Below are the code and all the weights of a small trained network. Each question names an input and a class and asks about switching units off, where a switched-off unit gives its printed mean instead of its output.

import numpy as np


def w(rows, s, z=0):
    codes = np.array(rows[::2]) - 128.0
    scale = np.full(codes.shape[1], s)
    scale[-1] = z or s
    return codes * scale


def f(y):
    return np.maximum(y, 0)


def log_softmax(a):
    a = a - a.max(-1, keepdims=True)
    return a - np.log(np.exp(a).sum(-1, keepdims=True))


def net(x, mask):
    res = np.array(x, float).reshape(1, 7) / 4 @ E
    y = f(res @ A[0][:, :-1].T + A[0][:, -1])
    res = res + np.where(mask, y, B[0][:, -1]) @ B[0][:, :-1]
    return log_softmax(res[-1] @ U[:, :-1].T + U[:, -1])


A, B = {}, {}
E = w([
[32,42,54,71,122,98,33,216,188,108,31,109],'x0',
[113,128,153,136,128,113,124,120,113,117,126,117],'x1',
[123,108,133,158,135,164,139,117,166,120,113,138],'x2',
[162,1,206,78,26,74,116,57,188,234,143,121],'x3',
[132,132,126,120,138,131,117,103,147,114,111,133],'x4',
[123,103,132,157,123,143,139,124,135,109,119,140],'x5',
[73,106,167,3,156,117,246,143,189,66,215,165],'x6',
],0.0069)
A[0] = w([
[71,206,74,166,197,180,138,201,88,64,135,135,167],'N0',
[66,94,131,107,143,78,110,159,131,118,78,147,32],'N1',
[115,155,129,167,158,110,129,179,109,114,132,128,132],'N2',
[136,50,166,112,67,97,122,108,163,165,177,126,171],'N3',
[70,121,150,71,153,122,218,159,165,93,180,152,37],'N4',
[183,139,67,224,116,130,55,103,87,202,39,60,8],'N5',
[70,194,131,144,205,114,130,139,120,107,110,170,119],'N6',
[13,68,96,89,119,124,77,188,151,120,71,90,64],'N7',
[142,83,157,139,82,102,137,132,135,179,135,115,162],'N8',
[70,120,154,29,136,139,196,143,142,98,151,162,70],'N9',
[99,70,92,74,125,132,72,187,143,103,51,114,93],'N10',
[204,167,162,148,129,142,176,49,110,142,205,141,61],'N11',
[155,136,78,214,61,118,63,113,96,129,97,86,16],'N12',
[155,47,158,81,40,93,135,78,160,190,128,120,119],'N13',
[248,153,171,152,166,154,201,56,62,117,160,173,133],'N14',
[100,118,137,28,137,96,184,106,160,50,178,202,62],'N15',
[51,103,124,58,157,101,232,135,167,79,172,130,71],'N16',
[2,51,50,92,129,82,46,176,179,107,99,133,70],'N17',
[139,48,166,96,60,101,116,78,138,203,128,140,155],'N18',
[175,173,179,149,130,138,138,80,159,93,175,142,31],'N19',
[92,201,78,156,203,157,156,195,95,42,115,134,154],'N20',
],0.0063,0.0011)
B[0] = w([
[117,33,38,54,57,215,134,34,158,10,91,28,252],'N0',
[71,191,165,147,107,117,169,153,117,140,159,145,174],'N1',
[122,115,100,66,96,148,135,93,138,92,41,157,171],'N2',
[152,97,102,88,108,167,163,85,135,56,51,89,219],'N3',
[202,94,161,161,217,155,27,139,95,172,124,175,217],'N4',
[217,67,212,168,254,122,29,198,58,199,70,175,251],'N5',
[118,108,103,66,110,137,109,96,104,139,105,43,191],'N6',
[69,242,132,181,69,126,181,169,170,222,217,123,223],'N7',
[108,92,86,111,148,170,117,74,134,82,79,83,187],'N8',
[195,101,204,142,167,146,49,135,52,182,70,159,213],'N9',
[99,196,160,194,97,90,199,123,198,176,229,157,212],'N10',
[87,227,151,189,56,60,199,137,196,160,215,115,238],'N11',
[140,62,177,108,192,123,51,167,67,171,92,180,210],'N12',
[106,65,56,39,91,154,124,87,187,64,95,59,238],'N13',
[63,223,151,141,47,72,194,176,191,165,225,155,254],'N14',
[185,73,177,190,198,135,100,179,66,106,92,199,225],'N15',
[178,29,209,176,220,121,14,145,61,174,94,204,227],'N16',
[73,237,138,207,15,36,218,174,194,182,163,161,241],'N17',
[85,69,55,2,115,177,141,75,202,10,54,86,231],'N18',
[101,187,140,145,84,87,145,141,129,177,157,122,190],'N19',
[112,79,42,54,60,180,154,70,169,51,44,97,248],'N20',
],0.0051,0.008)
U = w([
[111,92,73,20,90,164,157,76,157,37,93,29,252],'0',
[84,253,153,192,69,84,222,165,163,195,238,155,104],'1',
[202,88,191,164,227,131,15,172,64,181,108,204,3],'2',
],0.0074,0.00058)

Each question gives the input, the list of numbers given to net, and the class t.
The units are the neurons (one row each of A and B). Each row of codes is followed by its name. A weight is (code - 128) times the scale printed after its matrix; where a second scale follows, it is the last column's (A, B and U).
mask holds one flag per neuron, in row order. A switched-off neuron (its flag False) gives its mean, the last column of its row in B, instead of its output. The means were averaged over made-up inputs and are rounded, as every weight is.
A unit's drop is (log p(t) with every unit on - log p(t) with that unit switched off) / (log p(t) with every unit on - log p(t) with every unit switched off).
The circuit of an input: a set's keep is (log p(t) with only the set's units on - log p(t) with every unit switched off) / (log p(t) with every unit on - log p(t) with every unit switched off). Starting from the 12 units with the biggest drops (on a tie, the unit counted first), units are removed one at a time, each time the one whose removal leaves the highest keep (on an exact tie, the one counted first), for as long as the keep stays at least 0.8.
units of the circuit, in order: the units of the circuit, biggest drop first
k most important neurons: the k neurons with the biggest drops, biggest first
drop when u is switched off: that unit's drop, to one decimal
input [7,8,-6,1,6,7,-6], class 1: units of the circuit, in order : [N17]
input [1,7,-5,-1,1,-2,-2], class 2: 3 most important neurons : [N18; N14; N13]
input [8,-3,-8,6,-6,-4,6], class 1: 3 most important neurons : [N17; N7; N10]
input [4,0,7,3,4,8,-2], class 1: units of the circuit, in order : [N17; N7]
input [8,6,-4,-6,7,-8,-7], class 1: 3 most important neurons : [N17; N7; N10]
input [8,5,-1,3,8,0,7], class 1: 2 most important neurons : [N17; N7]
input [-2,-1,-1,2,5,-2,3], class 2: 3 most important neurons : [N0; N20; N17]
input [-1,4,-3,-6,-2,8,-6], class 0: 3 most important neurons : [N0; N20; N16]
input [1,-6,2,-1,1,8,2], class 2: 4 most important neurons : [N18; N13; N14; N11]
input [-6,-6,5,-7,0,4,1], class 0: 2 most important neurons : [N0; N20]
input [-6,6,-7,6,-5,-6,2], class 0: 2 most important neurons : [N18; N13]
input [-8,-6,0,2,3,7,-8], class 1: 3 most important neurons : [N14; N11; N16]
input [4,6,-8,-8,-8,-7,-6], class 0: 2 most important neurons : [N0; N20]
input [-3,4,-8,5,1,-5,-4], class 0: units of the circuit, in order : [N18]
input [4,-5,0,4,2,0,5], class 2: 2 most important neurons : [N16; N0]
input [0,6,2,3,0,-7,4], class 2: 2 most important neurons : [N0; N20]
input [5,-2,-1,3,3,-2,-3], class 1: drop when N17 is switched off : 0.1
input [-4,-4,-8,4,-7,6,6], class 2: drop when N16 is switched off : 0.2
